Here is a tiny trained network, its code and every weight. The questions are about switching its units off for an input and a class, where a switched-off unit gives its printed mean instead of its output.

import numpy as np


def w(rows, s, z=0):
    codes = np.array(rows[::2]) - 128.0
    scale = np.full(codes.shape[1], s)
    scale[-1] = z or s
    return codes * scale


def norm(h):
    return h / np.sqrt((h * h).mean(-1, keepdims=True) + 1e-5)


def f(y):
    return y / 2 * (1 + np.tanh(0.7978845608 * (y + 0.044715 * y**3)))


def log_softmax(a):
    a = a - a.max(-1, keepdims=True)
    return a - np.log(np.exp(a).sum(-1, keepdims=True))


def net(x, mask):
    res = np.array(x, float).reshape(1, 6) / 4 @ E
    u = 0
    for l in range(2):
        y = f(norm(res) @ A[l][:, :-1].T + A[l][:, -1])
        res = res + np.where(mask[u : u + 10], y, B[l][:, -1]) @ B[l][:, :-1]
        u += 10
    return log_softmax(norm(res)[-1] @ U[:, :-1].T + U[:, -1])


A, B = {}, {}
E = w([
[253,198,85,68,220,82,129],'x0',
[135,106,49,211,50,96,109],'x1',
[198,117,129,146,46,151,87],'x2',
[202,73,152,76,125,100,114],'x3',
[123,106,206,249,188,98,140],'x4',
[158,20,100,124,134,227,198],'x5',
],0.0036)
A[0] = w([
[104,146,123,49,126,62,109,250],'L0N1',
[139,99,28,104,136,159,140,124],'L0N2',
[135,103,147,122,94,175,130,70],'L0N3',
[102,105,199,115,164,98,160,157],'L0N4',
[84,107,153,111,160,167,158,46],'L0N5',
[225,103,151,112,134,87,110,171],'L0N6',
[95,111,135,161,164,150,131,127],'L0N7',
[116,166,64,150,106,126,124,142],'L0N8',
[218,163,155,66,220,185,137,128],'L0N9',
[140,67,95,101,11,164,125,130],'L0N10',
],0.011,0.002)
B[0] = w([
[203,156,56,102,140,228,89,202],'L0N1',
[170,125,54,138,214,49,119,194],'L0N2',
[101,117,135,158,80,108,91,155],'L0N3',
[173,123,98,132,169,214,68,186],'L0N4',
[58,95,144,96,141,58,105,168],'L0N5',
[177,101,61,142,186,72,185,196],'L0N6',
[193,146,254,76,161,111,105,160],'L0N7',
[173,202,164,61,102,85,138,167],'L0N8',
[135,214,159,102,64,221,153,254],'L0N9',
[77,193,214,139,53,202,164,250],'L0N10',
],0.0097,0.0069)
A[1] = w([
[104,59,126,138,11,156,143,57],'L1N1',
[159,145,146,132,156,150,109,131],'L1N2',
[73,76,130,113,201,136,130,118],'L1N3',
[114,169,101,150,136,114,52,63],'L1N4',
[150,77,85,172,156,72,193,64],'L1N5',
[90,88,92,113,141,176,111,166],'L1N6',
[94,151,93,89,92,61,131,136],'L1N7',
[73,35,154,119,165,125,110,26],'L1N8',
[95,132,194,169,93,133,155,183],'L1N9',
[126,155,106,84,103,127,160,7],'L1N10',
],0.013,0.0013)
B[1] = w([
[55,89,180,124,139,136,174,218],'L1N1',
[93,118,61,107,49,90,172,211],'L1N2',
[209,133,164,135,73,137,65,156],'L1N3',
[107,5,99,155,121,153,147,153],'L1N4',
[124,133,161,142,209,24,175,147],'L1N5',
[187,205,148,152,93,95,167,143],'L1N6',
[159,159,107,105,123,187,165,148],'L1N7',
[185,130,152,159,113,89,28,173],'L1N8',
[86,143,185,96,134,131,197,255],'L1N9',
[172,102,107,112,135,184,101,205],'L1N10',
],0.014,0.0057)
U = w([
[18,127,211,121,90,142,189,172],'0',
[43,139,81,159,199,102,54,2],'1',
[60,44,41,167,111,101,115,82],'2',
[156,131,77,148,220,3,183,127],'3',
[188,186,27,65,94,200,156,171],'4',
[174,117,182,148,99,72,15,121],'5',
],0.011,0.0066)

Each question gives the input, the list of numbers given to net, and the class t.
The units are the neurons (one row each of A and B). Each row of codes is followed by its name. A weight is (code - 128) times the scale printed after its matrix; where a second scale follows, it is the last column's (A, B and U).
mask holds one flag per neuron, layer by layer. A switched-off neuron (its flag False) gives its mean, the last column of its row in B, instead of its output. The means were averaged over made-up inputs and are rounded, as every weight is.
A unit's drop is (log p(t) with every unit on - log p(t) with that unit switched off) / (log p(t) with every unit on - log p(t) with every unit switched off).
The circuit of an input: a set's keep is (log p(t) with only the set's units on - log p(t) with every unit switched off) / (log p(t) with every unit on - log p(t) with every unit switched off). Starting from the 12 units with the biggest drops (on a tie, the unit counted first), units are removed one at a time, each time the one whose removal leaves the highest keep (on an exact tie, the one counted first), for as long as the keep stays at least 0.8.
circuit, biggest first: the units of the circuit, biggest drop first
top k neurons in layer l: the k neurons of layer l with the biggest drops, biggest first
drop when u is switched off: that unit's drop, to one decimal
input [5,8,-6,-5,-3,3], class 3: circuit, biggest first => L0N2
input [3,0,2,-1,8,2], class 3: top 3 neurons in layer 0 => L0N6, L0N10, L0N1
input [-2,8,-8,0,0,5], class 3: circuit, biggest first => L0N2, L1N5
input [1,-4,8,6,-2,4], class 0: top 3 neurons in layer 0 => L0N10, L0N1, L0N3
input [0,8,-8,-1,7,4], class 5: top 2 neurons in layer 0 => L0N9, L0N10
input [-7,-3,-6,0,-3,4], class 5: top 2 neurons in layer 0 => L0N9, L0N5
input [4,5,7,5,1,-8], class 3: top 2 neurons in layer 0 => L0N6, L0N9
input [-3,-6,7,-7,5,4], class 5: top 2 neurons in layer 0 => L0N9, L0N10
input [7,4,-3,-1,6,-2], class 3: top 3 neurons in layer 0 => L0N10, L0N6, L0N1
input [-3,6,-4,-5,-1,-5], class 4: top 2 neurons in layer 0 => L0N10, L0N8
input [8,0,4,6,3,6], class 3: top 3 neurons in layer 0 => L0N6, L0N10, L0N1
input [-7,-5,-4,5,2,-4], class 5: top 2 neurons in layer 0 => L0N9, L0N5
input [-3,-1,-6,0,7,-7], class 2: top 2 neurons in layer 0 => L0N10, L0N4
input [-4,-6,6,8,3,-7], class 4: circuit, biggest first => L1N1
input [-3,-2,-6,5,1,-2], class 5: drop when L0N10 is switched off => 0.5
input [0,0,-2,0,8,6], class 5: drop when L0N10 is switched off => 0.2
input [-7,-7,-6,-2,-8,-7], class 4: drop when L1N6 is switched off => 0.1
